Each row has a class, written after it.
[ 21   5  27 -30 -14  54  10  18  29 -37  16  18  28   4  -5  14  -7 -12
  26  58   5  15  10  17 -20 -17  25 -17 -10 -38   1   3  36  31]  muto
[ 12  45 -22  18  -9 -48  12   1 -20   5 -21  -4  -2 -12  11  11  19   4
   1  16 -15  21  11  11  44  23  -6  24  -3  -5   0  40 -22 -11]  ralug
[ 22 -10  -3  18   2  36  16   4  45 -19  11   3 -17  -3   9  13  -5  -7
  19  -1  19 -20 -20  -4 -24 -61  24 -17  27 -18 -29  14  28  20]  Kiv
[  3   0  -5  17 -39  -9 -13 -12 -12 -13  -8  -5 -22  -2  -9   7   9 -29
  24 -18 -10 -10   2   6  -7 -18  -7  -5  -4  13  12   0 -11  23]  zum
[-22 -12  23 -40  14  29 -14 -11  15  13 -19  -6  50  -8   4   8 -33  24
  11   9 -21 -22 -13  -2   4   0  -2  12  -6 -14   9 -29  27  11]  ralug
[ -3  33  -2   6  31  35  22  22 -21 -27  37  22 -18  12  -4 -32  32 -19
 -13  17  26  -3   0 -11 -43 -15 -23 -29 -14 -28  27   3  18   5]  lomep
[ -4   8  10   8  35 -28 -11   3  10 -11   3  10 -14 -22  -7 -10  -6   4
 -20  13  13 -10  20  -5 -19 -21  32  -6 -22  -8  -6  -1  -8  15]  dod
[ 11  11  45 -31  11 -20   5  17  23   8  14  -7  28  -2  -4   6  15 -29
  22  27 -12  40  13 -11   9  21   3 -14 -19 -15 -44   6 -13  12]  Kiv
[-25  19   7  39 -10  25 -26  -1   0 -12 -16 -17  -6 -19  13  24  -8  27
  30  -3  -3 -26  15  25  -3 -15  10  -1   9   2   1 -12 -10   9]  Dev
[ -9  25   7  35   1 -60 -48  14 -22  10 -34 -48   0  21  25  32   4  10
   1  23  18  16  24  -1  16  20 -16  18 -36  13  27 -13 -19  12]  rezir
[-39   8  17  10   8 -22  -2  -8  26  14   4  -8  14  12  29  14  -4  25
  -6  52   9   9  27  -1   8   5  -9   8 -14   9   5 -52   1 -24]  Dev
[ 36 -14 -31   5 -21 -39  11  12  13   5  -1  37 -13 -10 -15  20  14 -29
  10  -7 -33  10 -27  10  28   7  29  19  26  -9 -23  60 -19 -13]  dod
[-25 -69  -2 -18 -10  33  -9  12  38   0   6  12  -9   9   2  22 -15   3
  -7   2   8 -24 -19   1 -25 -54   7   3  -5  13   2 -39  37  -3]  Pes
[-37 -22 -32 -45 -46  29  19 -17  11  -1  11  34   6   2  10 -13  13  27
 -13  29 -10  -2  33  22   9  -9  13  18   3  14  10 -21 -38 -24]  dod
[  4 -25  -1  -2   5   1  -5   4   8  -2  15 -11 -21   1   4 -14  12  -4
  20  -7 -19  17  -5 -10  -5  -7 -10 -10  -2   6 -10 -26   5  -8]  lomep
[-22 -29 -23  -3  -3  23  -3  -6 -19  -4  29  19 -38   9   9 -18  14  22
 -15   4 -11 -10  14  -1   5 -11  -4 -11 -26  19  -3 -53 -15  -1]  muto
[-10   2  10 -16  -1  18 -20  43  27 -30  -3  26 -14   0   3  65 -24 -46
  11  28  10 -16  13 -15 -17 -23  49 -21 -42  -8  -3  21  20  61]  zum
[-32  -7 -19 -22 -33  44  -2  14  25   1   5 -10  -7  10  29  25  -7   8
   9  29 -20 -11   2  -7  12 -17  -1  -1   5   8   0 -16  15   4]  zum
[-34 -20  -8  -6 -21  29 -14   1   5  12 -20 -12   8   0  26  15  -7  42
  -4   8  25 -23  21  11  11 -18 -13  23  -3   7   3 -39  -3  12]  Kiv
[ 36 -11  -8 -39  22 -44  -6  36  14  12  20  -5  -2   8 -14  -3 -24 -39
 -60   3  -6   3 -13 -61  11  14  28  12 -39 -20 -14  11  47   4]  Fufav
[ 48  33 -28 -23 -33  33  44  20  -9 -26  25 -32 -34  41   4  -1  48 -38
 -14   6  59  25 -10  -1  -7 -15 -62 -16  48 -21  19  65  11  -8]  Fufav
[-37  29  -5  29 -44 -18 -25  22  -1   1 -36  -8  13 -11  26  45   4  39
  54  18  -8 -23  17  47  40   1   3  32   5  -5   5  12 -21  -8]  bateb
[-19 -12  10  17 -31  21 -11  10  32   3 -15 -27  26   2  14  46 -12  28
  17  26 -10   9   6   8  31   5   3   9   7   3  -9 -28   5   0]  Fufav
[ 24   0  -7   4  21 -31   8  -5 -13   1  31  17  -5  -1 -27 -11  18 -44
 -12  -3 -30   7 -36  -5  14  16 -20 -15  -5 -15  12   0  13   5]  Dev
[-18  24  24  -8   7  56  -7  18 -10  -9  -3 -23  -2   7  11  -2  11   9
  -4  14  23 -19   8  -1 -30  -8  -6 -16   4  -6   3  -7  -5  -8]  Kiv
[  0 -47  -4 -42 -11 -24  10 -27  21  10  17  12   3   9   6 -14   8 -18
  -2  24  -2  23  25 -28  16   7  23   8 -13  20  -9 -32 -26 -12]  bateb
[ 23  10 -21   5   8   6  23   2  -1  12  11 -34 -19  11  -2   6  -9 -21
 -10   1  24  16   6 -43 -11   0 -15   2 -11  13 -33  19  14  17]  muto
[  2 -38   4  25  37  -1  -7   3  24  10  21 -14 -23  -1  -2  -6  -6 -23
   2 -28   5 -19 -34 -15 -19 -34   1 -13   7  12  -9 -26  41   1]  Dev
[ -7 -39   2 -19 -25   9   8   1 -12   4  17  21  -2  19  -6 -24  16   2
 -21  -5  10  14  13  -2   8  18   6  -1  -6  11  -1 -25 -21 -29]  Kiv
[-32  -9  21  -4   4  42  -4  -3   4   1   6  -2  20  -3   9  -7  -2  39
  -7  18   9   3  33 -18  -3  -3   4  -7 -22  12  -8 -50 -13   8]  muto
[-23  22  -3   8   0  12  12  -8   2   9  -8 -25   9 -20   9  -4  16  32
  24  10  -4   8  11  15  17  -3 -15  11  14   2 -16   8 -30 -21]  ralug
[ -7  33   0 -17  -6  17  21  22  32 -22  19  20  -5   3  22   7  12   2
  -3  51  32  -5  33  -9  -5 -21  40  -4   9 -22 -11  34 -12 -18]  bateb
[ -3  13 -22  19  -8  -4 -16  11  -9  11 -11 -28  17  -9  18   1   3  25
  21 -14  -3  -2   6 -17  21   7 -11  25   2   4   8   1  -4   3]  bateb
[ -8 -17 -17 -57  -4  93  33 -14 -20 -27  29  28 -15   4  -6 -43  19   7
  11   1  -5   1   7  16 -26  -4  -9 -26  15 -13  16 -11  -8  -7]  lomep
[ -9 -21  43   3 -13  71 -15  -5   2 -40  -7   0 -10 -10  -3   6  26  23
  60  -8  10 -20  -7  40 -23 -56  -9 -41  -9 -21  -2 -34 -13  33]  rezir
[-18 -26  16  30 -15  -1 -44   2   4  17 -18 -26  10   3  12  17  -1  29
  -3 -14   7 -26  -6 -18  10 -17 -31  11  -5  16  12 -56   7  20]  bateb
[-14  -1   6 -15  -6  52  -1 -24 -11 -10  17   7  31  10 -11  -9  -9  -1
   0   2 -21 -17  -3   4 -12   4  -1 -21 -23  -1  15 -54   8  28]  Kiv
[-31  -6  -3  24 -13  30 -12 -29   6  13  17 -41  12  10  29 -18  18  60
  -8  12  21  25  41  -8  15   0 -23   0   9  29  -6 -65 -38  -6]  Dev
[-32  -9   8   4  -5  33 -48  18  22   7 -29 -33   0  -5  31  56  -2  39
  42  -2 -10 -37 -10  35  12 -37   2   6  -5  11 -15 -31  -9  16]  rezir
[-11  -9   8 -11  21  -6 -14   6  15  -5  -3  17   1  11   7  22  -9 -12
   9 -11  -3 -24  -7  -2 -24 -28  12  -9 -36  11  13 -26  16  10]  rezir
[  0 -26  -4  -9   7  -3  11   6  12  13  24  -4 -12   7 -15 -16   7 -36
  12  22   1  29  -7 -35 -24  -3  20  -2   1 -13 -25  35  -6   6]  Dev
[-20   8  -8  25   9 -39   3   0  11   6  35  34 -33   0  11 -22  15 -24
 -84  21   0 -14  43 -12  19   4  24  -4  -2  27  14 -39 -11 -28]  lomep
[-23 -65  -8 -32 -21  74 -17  11  -6  -1  -3  27 -16   9  13  16 -19  23
 -18 -15  -9 -30   2  -3   3  -2   8  -6 -11  24  13 -57  19   7]  bateb
[ -8 -11   9  25  -1 -26 -11  15  29  -1  -3  11   9   2   6  41 -11   0
  14  20 -12   1 -11   3   8  -1 -17   3  -6  -2   8 -22  16  -1]  dod
[ 37  33 -14  20 -16  25  -2 -17 -34 -38   0   2  -8  17 -19   3  25 -17
 -17 -21  23  -9 -16   4 -17 -21  -4 -27  -5  -6  29  17   0  44]  Dev
[-23 -29  22 -29   7   3 -15  -1  23  16  -4 -10  15  -5   5  -2  -6  11
   3  16   5 -17   3  -8  -8 -20  10  11 -20  -1 -19 -43   0  -1]  Kiv
[ 17  26 -19   5 -14  16  24  14   4 -11  10  -5 -11 -11  -7   2  15 -26
   4   7   3   4   0  -4  -5 -14  30   4  16 -13 -24  59  -6 -16]  Pes
[-29 -27  -4  -6   6  20   4 -12  35   3  33  22  14  -6  12 -19   7  15
 -21  21   0  -3  26 -15   1 -18   4   1  -3  11   7 -66  -7  -8]  lomep
[ 11   2 -33   6   1  27  14  16   1 -44  15  19 -66  19   8  37   4  -2
 -26  26  54 -11   4   4 -26 -34  -8 -21  -8  -5  19   8   9  -4]  Dev
[  1 -34 -39 -33   6  26   8  -7 -11  15  15 -12   4  12  -1   4 -16 -22
  -9   6 -39  27  -7 -33  12  30  22   2 -27  22 -11 -12  11  10]  Pes
[-12  13 -29 -35  14  24  39   0  18  11  34  15  -6   9   0 -24   7  -9
  -5   2  -1  -2  -3 -20 -14  -6  12  -2  32  -7 -25  41 -11 -26]  lomep
[-18 -13   7  17 -24   4 -28  -1  17 -12  -9  -3  13  11  21  21  -1  25
   6   8   8  -7  18  15   9 -16  15   3 -17  21  12 -50  -5   6]  dod
[-10   1 -28 -23 -30  24  36  28  25 -42  49  25 -29   2   2  -5  28  -7
  25  74  15  22  14  22  -2 -29   3 -12  -6 -40   5  18  -4 -21]  zum
[ 30  31  15  57  13 -32   0   2  -8 -24   4  -7 -35  -6  -9  -7  37 -15
  35 -13  47   4  -1  35 -33 -37 -10 -10   7 -15  -6  27  -7   2]  Dev
[ -6  -3   6   4   2  10   2   5 -12  -4   4  11 -18 -18 -13  -7  -1   3
  17 -10 -26 -13  -1  10  -3   3   7  -5   2   2 -11   0  -7 -21]  muto
[-38  34  -3  -9  22  15   6 -13   1  19   1  -5   0 -13  17  -3  21  31
  12  26 -17   0  25  16 -12  -7 -13   1   0   5 -15  -4 -49  -7]  rezir
[-16  26  33  -5  -9 -70  -7  15   5   9  -3 -11  26  22  16 -12  18  -3
  20   1  17  19  22  -3   8   2  -8   7 -22  -4  -2   4  -7  -9]  Kiv
[ 19  11   7   3 -26  44  -5  29 -32 -34  34   0  16  40  -9 -20  21 -11
   9  -8  34  29  10  -2 -19  19 -27 -26  -7 -25  47  11   1   5]  rezir
[-25 -15   9  26  -6  42   5  15 -11  -2  45  19 -13  33  -8 -40  10  -8
 -28 -19  31  -8   4 -16 -44  -9  -8 -25   2  15  22 -29  17 -19]  zum
[-12 -23  -4  -5 -52  44 -14   5  -4  -3 -35 -16   1  13  -1  39 -12  12
  33 -23   8 -15  -7  37   0  -6   0   8   8  22  -4   2   0  11]  dod
[ -4   4 -21 -26 -14  22  -6   6  20 -22   8  -8 -19   7  15  28  -8   8
  33  -2 -10 -24  -4   9 -11 -33   6  -1  -8  -4  -6 -10   6  -3]  Fufav
[ 28   6   6 -40  27  -5  18  31 -17   2   6  30  24  21  -7 -10  17 -19
 -12  11   6  36 -17  -6 -20  22  -8   4 -10 -23  17  35  32 -13]  Pes
[-26 -54 -28 -17 -17  76   8 -31   8  -7  -5  15 -25  -1  20  12  -5  39
 -19  15  -3 -23   5  11   8 -23   0  -7  17  24   9 -57 -13   1]  dod
[-25 -12  28 -31 -25   0  -7  10   9  13  11  10   1  18  12  -7   0 -16
 -11  14 -40  -1  12 -29   1   8  -2 -13 -16  11  -2 -29  13  -1]  bateb
[-13  16 -36  -5  21 114  34  -5  -7 -21  18   3 -13  -4  11 -21  11  21
  34   4  15  -1  10  28 -36 -19  23 -20  36  -7  -8  26  -5  16]  lomep
[-26 -17  14  -5  -8  49 -11  17 -14 -10   6  22   3   7   5   3  -8  20
 -23  39   3 -13  16 -12  -3  17   6  -7 -22 -13  23 -40   8   0]  bateb
[-14  35 -11  -6  49 -38  20  15  21  -7  19  53 -20  -4  15  12  11   5
 -30  53   7  -9  18 -16 -20 -14  25  -1 -19  -9   1  13 -15 -26]  bateb
[  0  14 -10  11   2 -33  -9  12   4 -10  10  42 -38  -4 -16   8  13 -27
  -9 -29  -2 -39 -16  13 -22 -35  20  -6  16   6   5  37 -15 -11]  zum
[ 10  -3  14  -5   4  57  22  15  -3 -10   9   1  26  15   1 -10  20 -24
 -30   5  23  19  -6 -20 -10  -3 -17 -21  20  -4  36   4  37   9]  Pes
[ 36  13 -11 -24  14   4  22  30   7 -27  21  14 -24  21  15  23   9 -28
  38  22  35   8 -11 -20  -9  -3  -4  -8  -6 -36  -6  42  17  -9]  bateb
[-11 -84   5 -56 -28  58  21  -8  45   4  22  20 -11   1  -8  -8  -4 -18
  -9  23 -24   3  -9 -11  -9 -27  14 -14   7   8 -25 -36  15   1]  dod
[-31 -42  -5   3 -11  32   1 -27  30  22 -28 -13 -22 -11  22  10   7  37
   1   5  -5 -34 -10  12   1 -55   7   7  26  33 -23 -39  -3   1]  bateb
[ 15  15 -10 -18  22   5  36  31  15 -27  43   2 -11  40   4 -11  11  -8
 -28  30  40  14 -17 -31 -23 -23 -20 -24 -24 -33  15   1  54 -14]  Fufav
[-30 -18   1  18 -12  44 -15 -19  23 -11 -26 -11  -6  -2  17  27   1  35
  12 -13  28 -48  -6   4  -9 -64  23  -8  17  13  -9 -21 -21  23]  Kiv
[-12 -40  -6  27 -13   7 -32  34  51 -21  14 -12 -25   2  23  33 -33 -15
   7   7   4 -20   5 -36 -10 -47  29  -9 -17   5   2 -26  41  29]  dod
